Here is a tiny trained network, its code and every weight. The questions are about switching its units off for an input and a target symbol, where a switched-off unit gives its printed mean instead of its output.

import numpy as np


def w(rows, s, z=0):
    codes = np.array(rows[::2]) - 128.0
    scale = np.full(codes.shape[1], s)
    scale[-1] = z or s
    return codes * scale


def norm(h):
    return h / np.sqrt((h * h).mean(-1, keepdims=True) + 1e-5)


def f(y):
    return np.maximum(y, 0)


def softmax(a):
    e = np.exp(a - a.max(-1, keepdims=True))
    return e / e.sum(-1, keepdims=True)


def log_softmax(a):
    a = a - a.max(-1, keepdims=True)
    return a - np.log(np.exp(a).sum(-1, keepdims=True))


def net(x, mask):
    ids = ['αβγεηθλξσφψ'.index(c) for c in x.split()]
    T = len(ids)
    res = E[ids] + P[:T]
    u = 0
    for l in range(2):
        q, k, v = (norm(res) @ M[l].T for M in (Q, K, V))
        z = softmax(np.where(np.tri(T) > 0, q @ k.T / 2**0.5, -1e9)) @ v
        res = res + np.where(mask[u], z, O[l][:, -1]) @ O[l][:, :-1]
        u += 1
        y = f(norm(res) @ A[l][:, :-1].T + A[l][:, -1])
        res = res + np.where(mask[u : u + 8], y, B[l][:, -1]) @ B[l][:, :-1]
        u += 8
    return log_softmax(norm(res)[-1] @ U[:, :-1].T + U[:, -1])


Q, K, V, O, A, B = {}, {}, {}, {}, {}, {}
E = w([
[140,83,105,106,79,251,65,180,187,82,75,83],'α',
[70,88,33,82,132,83,15,67,150,155,214,157],'β',
[28,137,66,35,197,200,202,104,113,53,221,21],'γ',
[116,96,154,100,187,119,96,229,71,156,104,78],'ε',
[7,192,105,144,139,118,114,115,160,69,20,128],'η',
[148,102,91,111,152,163,188,135,53,136,117,220],'θ',
[212,170,165,104,174,137,128,82,146,119,61,102],'λ',
[89,82,147,90,80,158,175,52,78,173,109,91],'ξ',
[187,199,143,21,139,132,120,95,181,122,89,142],'σ',
[122,207,143,146,122,125,129,184,168,157,207,48],'φ',
[146,174,184,47,179,177,100,119,147,126,183,164],'ψ',
],0.03)
P = w([
[249,128,143,80,155,165,105,68,111,42,161,125],'0',
[184,137,130,110,174,154,109,66,122,77,142,121],'1',
[162,127,94,93,168,157,119,74,132,95,123,114],'2',
[150,133,91,89,159,155,118,97,125,121,117,109],'3',
[132,136,97,87,147,149,125,116,128,137,101,118],'4',
[121,133,88,84,138,135,139,143,133,158,114,131],'5',
[97,128,112,81,123,134,136,159,141,171,99,149],'6',
[81,124,130,72,112,130,143,176,133,181,93,160],'7',
[72,123,126,74,106,126,152,196,128,201,112,173],'8',
],0.017)
Q[0] = w([
[137,197,166,3,162,153,134,68,172,247,81,193],'0.h1',
[126,204,54,56,163,186,64,106,160,128,126,81],'0.h1',
],0.0077)
K[0] = w([
[93,39,133,127,100,117,176,201,43,206,97,153],'0.h1',
[95,165,104,85,148,132,143,114,115,253,80,153],'0.h1',
],0.011)
V[0] = w([
[139,125,96,141,230,89,82,248,111,85,142,151],'0.h1',
[133,130,81,208,81,153,247,142,105,136,167,255],'0.h1',
],0.0065)
O[0] = w([
[184,153,86,89,75,147,91,141,8,142,135,79,2],'0.h1',
[91,162,91,172,155,221,79,49,170,141,156,128,102],'0.h1',
],0.013,0.0025)
A[0] = w([
[38,152,111,157,120,137,130,109,125,79,67,103,92],'0.n1',
[146,175,168,85,50,106,172,170,151,81,95,93,116],'0.n2',
[141,193,136,159,118,170,73,93,151,133,201,106,36],'0.n3',
[178,173,134,209,190,76,147,95,133,120,144,66,117],'0.n4',
[144,212,108,248,97,112,122,139,156,169,208,60,86],'0.n5',
[170,116,196,102,88,177,109,162,122,94,201,133,1],'0.n6',
[51,135,118,131,128,46,138,127,134,144,183,87,136],'0.n7',
[131,172,106,180,81,105,124,172,138,159,137,117,67],'0.n8',
],0.012,0.0098)
B[0] = w([
[120,165,58,133,84,112,109,199,100,105,87,58,206],'0.n1',
[154,72,114,161,103,62,173,183,109,33,173,120,253],'0.n2',
[157,191,140,90,124,135,137,141,136,248,100,107,178],'0.n3',
[182,109,143,247,173,106,177,149,111,162,161,71,161],'0.n4',
[80,156,32,209,65,231,119,219,135,140,241,133,168],'0.n5',
[191,94,60,86,114,193,160,127,143,88,199,141,155],'0.n6',
[145,64,61,106,122,148,112,193,108,98,184,149,228],'0.n7',
[82,103,118,165,82,181,137,194,126,202,54,134,140],'0.n8',
],0.011,0.0058)
Q[1] = w([
[60,84,117,168,7,136,160,43,144,122,142,82],'1.h1',
[141,141,39,146,132,169,179,105,95,106,91,225],'1.h1',
],0.012)
K[1] = w([
[114,142,100,205,188,106,107,133,254,16,174,146],'1.h1',
[55,162,102,126,141,210,39,113,137,193,109,33],'1.h1',
],0.01)
V[1] = w([
[125,76,141,136,148,161,54,153,159,120,111,9],'1.h1',
[159,137,79,133,11,119,162,55,126,104,148,107],'1.h1',
],0.015)
O[1] = w([
[56,87,211,75,52,114,111,159,81,10,212,225,253],'1.h1',
[41,116,168,160,37,104,165,42,225,228,21,33,161],'1.h1',
],0.011,0.0037)
A[1] = w([
[248,203,143,187,188,112,117,126,75,211,54,107,51],'1.n1',
[91,133,244,207,149,73,165,83,204,172,80,218,16],'1.n2',
[43,50,117,132,69,104,105,167,98,166,128,171,156],'1.n3',
[177,66,113,126,171,162,156,86,99,142,206,143,2],'1.n4',
[119,70,106,151,171,170,72,209,101,194,78,91,202],'1.n5',
[59,91,223,153,17,95,144,66,95,218,103,63,41],'1.n6',
[126,87,228,148,206,86,142,159,133,128,90,102,129],'1.n7',
[80,112,102,112,118,151,235,97,140,192,108,114,200],'1.n8',
],0.016,0.0083)
B[1] = w([
[82,177,184,113,151,193,53,98,116,94,153,178,200],'1.n1',
[44,108,180,85,119,66,131,250,235,90,147,50,166],'1.n2',
[76,136,53,162,75,162,111,169,149,148,99,60,249],'1.n3',
[148,132,132,175,200,95,126,129,146,191,59,111,161],'1.n4',
[98,146,99,74,30,153,150,127,181,175,107,146,209],'1.n5',
[81,164,247,59,197,105,113,211,194,126,149,167,170],'1.n6',
[88,83,107,184,104,115,159,91,81,211,115,146,167],'1.n7',
[134,162,124,109,98,59,119,120,106,118,213,119,236],'1.n8',
],0.018,0.014)
U = w([
[129,30,137,98,73,238,166,101,167,68,109,158,127],'α',
[136,61,51,137,121,61,9,89,134,166,160,74,78],'β',
[72,105,86,89,180,191,225,77,87,99,169,40,83],'γ',
[174,132,156,97,102,95,55,206,50,118,138,142,104],'ε',
[81,223,85,200,136,89,130,136,93,60,59,89,95],'η',
[104,211,141,108,130,180,79,107,143,117,147,136,131],'θ',
[93,86,138,202,160,168,165,99,74,156,106,85,254],'λ',
[69,112,168,131,163,101,126,168,221,128,144,160,122],'ξ',
[156,128,74,114,74,70,214,70,162,140,123,170,106],'σ',
[165,180,117,235,119,165,161,176,124,150,194,65,132],'φ',
[172,133,97,110,197,180,176,148,144,159,79,67,191],'ψ',
],0.011,0.0052)

Each question gives the input, a string of symbols that net reads in full, and the target symbol t.
The units are the heads (2 rows each of Q, K, V and O) and the neurons (one row each of A and B). Each row of codes is followed by its name. A weight is (code - 128) times the scale printed after its matrix; where a second scale follows, it is the last column's (O, A, B and U).
mask holds one flag per unit, layer by layer, with each layer's heads first. A switched-off unit (its flag False) gives its mean, the last column of its rows in O or B, instead of its output. The means were averaged over made-up inputs and are rounded, as every weight is.
A unit's drop is (log p(t) with every unit on - log p(t) with that unit switched off) / (log p(t) with every unit on - log p(t) with every unit switched off).
The circuit of an input: a set's keep is (log p(t) with only the set's units on - log p(t) with every unit switched off) / (log p(t) with every unit on - log p(t) with every unit switched off). Starting from the 12 units with the biggest drops (on a tie, the unit counted first), units are removed one at a time, each time the one whose removal leaves the highest keep (on an exact tie, the one counted first), for as long as the keep stays at least 0.8.
units of the circuit, in order: the units of the circuit, biggest drop first
k most important neurons: the k neurons with the biggest drops, biggest first
top k neurons in layer l: the k neurons of layer l with the biggest drops, biggest first
drop when u is switched off: that unit's drop, to one decimal
input ξ θ ξ, target θ: units of the circuit, in order : (1.h1; 1.n1)
input ξ λ ε η ξ, target λ: most important neuron : (1.n4)
input α β ε ψ ε θ β ε, target θ: units of the circuit, in order : (1.h1; 1.n1)
input φ θ σ γ ε ξ θ, target σ: units of the circuit, in order : (1.n1; 1.n2)
input α ξ ψ ε σ ψ ξ, target ψ: units of the circuit, in order : (0.h1; 1.h1; 1.n4; 1.n8)
input φ σ γ λ ψ σ, target σ: top 2 neurons in layer 0 : (0.n2; 0.n6)
input ε λ γ β θ, target θ: units of the circuit, in order : (0.h1; 1.h1; 1.n1)
input θ θ θ, target θ: units of the circuit, in order : (1.h1; 1.n1)
input ξ η ψ ε, target ε: units of the circuit, in order : (0.h1; 1.h1)
input ξ λ α θ ξ, target λ: top 2 neurons in layer 0 : (0.n4; 0.n3)
input β θ α γ γ θ, target α: units of the circuit, in order : (1.h1; 1.n8)
input θ λ θ, target λ: 2 most important neurons : (1.n4; 0.n3)
input θ ξ θ, target ξ: 2 most important neurons : (1.n6; 0.n1)
input θ θ α ξ θ α θ, target α: units of the circuit, in order : (0.h1; 1.h1)
input ξ θ ε ψ ψ, target ε: units of the circuit, in order : (0.h1)
input γ θ σ θ, target σ: 2 most important neurons : (1.n3; 1.n1)
input σ λ λ, target λ: 2 most important neurons : (1.n7; 0.n2)
input θ θ λ θ, target λ: 2 most important neurons : (1.n4; 1.n5)
input ψ φ α ξ σ β ξ, target σ: top 3 neurons in layer 0 : (0.n1; 0.n2; 0.n7)
input η σ σ ψ, target ψ: most important neuron : (0.n6)
input θ ξ η λ θ, target ξ: 2 most important neurons : (0.n1; 1.n6)
input β γ σ, target σ: 2 most important neurons : (0.n2; 1.n3)
input ε θ γ β θ ε, target θ: 2 most important neurons : (1.n1; 0.n2)
input σ θ θ ψ ξ α γ θ, target ψ: 2 most important neurons : (1.n4; 0.n3)
input θ α φ γ ε ξ θ ψ, target θ: 2 most important neurons : (0.n2; 1.n1)
input θ ψ φ α θ, target ψ: 2 most important neurons : (0.n3; 1.n4)
input θ ξ γ ξ α ξ, target α: top neuron in layer 0 : (0.n7)
input γ ξ ψ ψ β λ, target ξ: top 2 neurons in layer 1 : (1.n2; 1.n3)
input ξ γ ξ ψ ξ, target ψ: top 3 neurons in layer 1 : (1.n4; 1.n8; 1.n1)
input ψ ε η α φ α β σ, target ε: drop when 0.n2 is switched off : 0.2
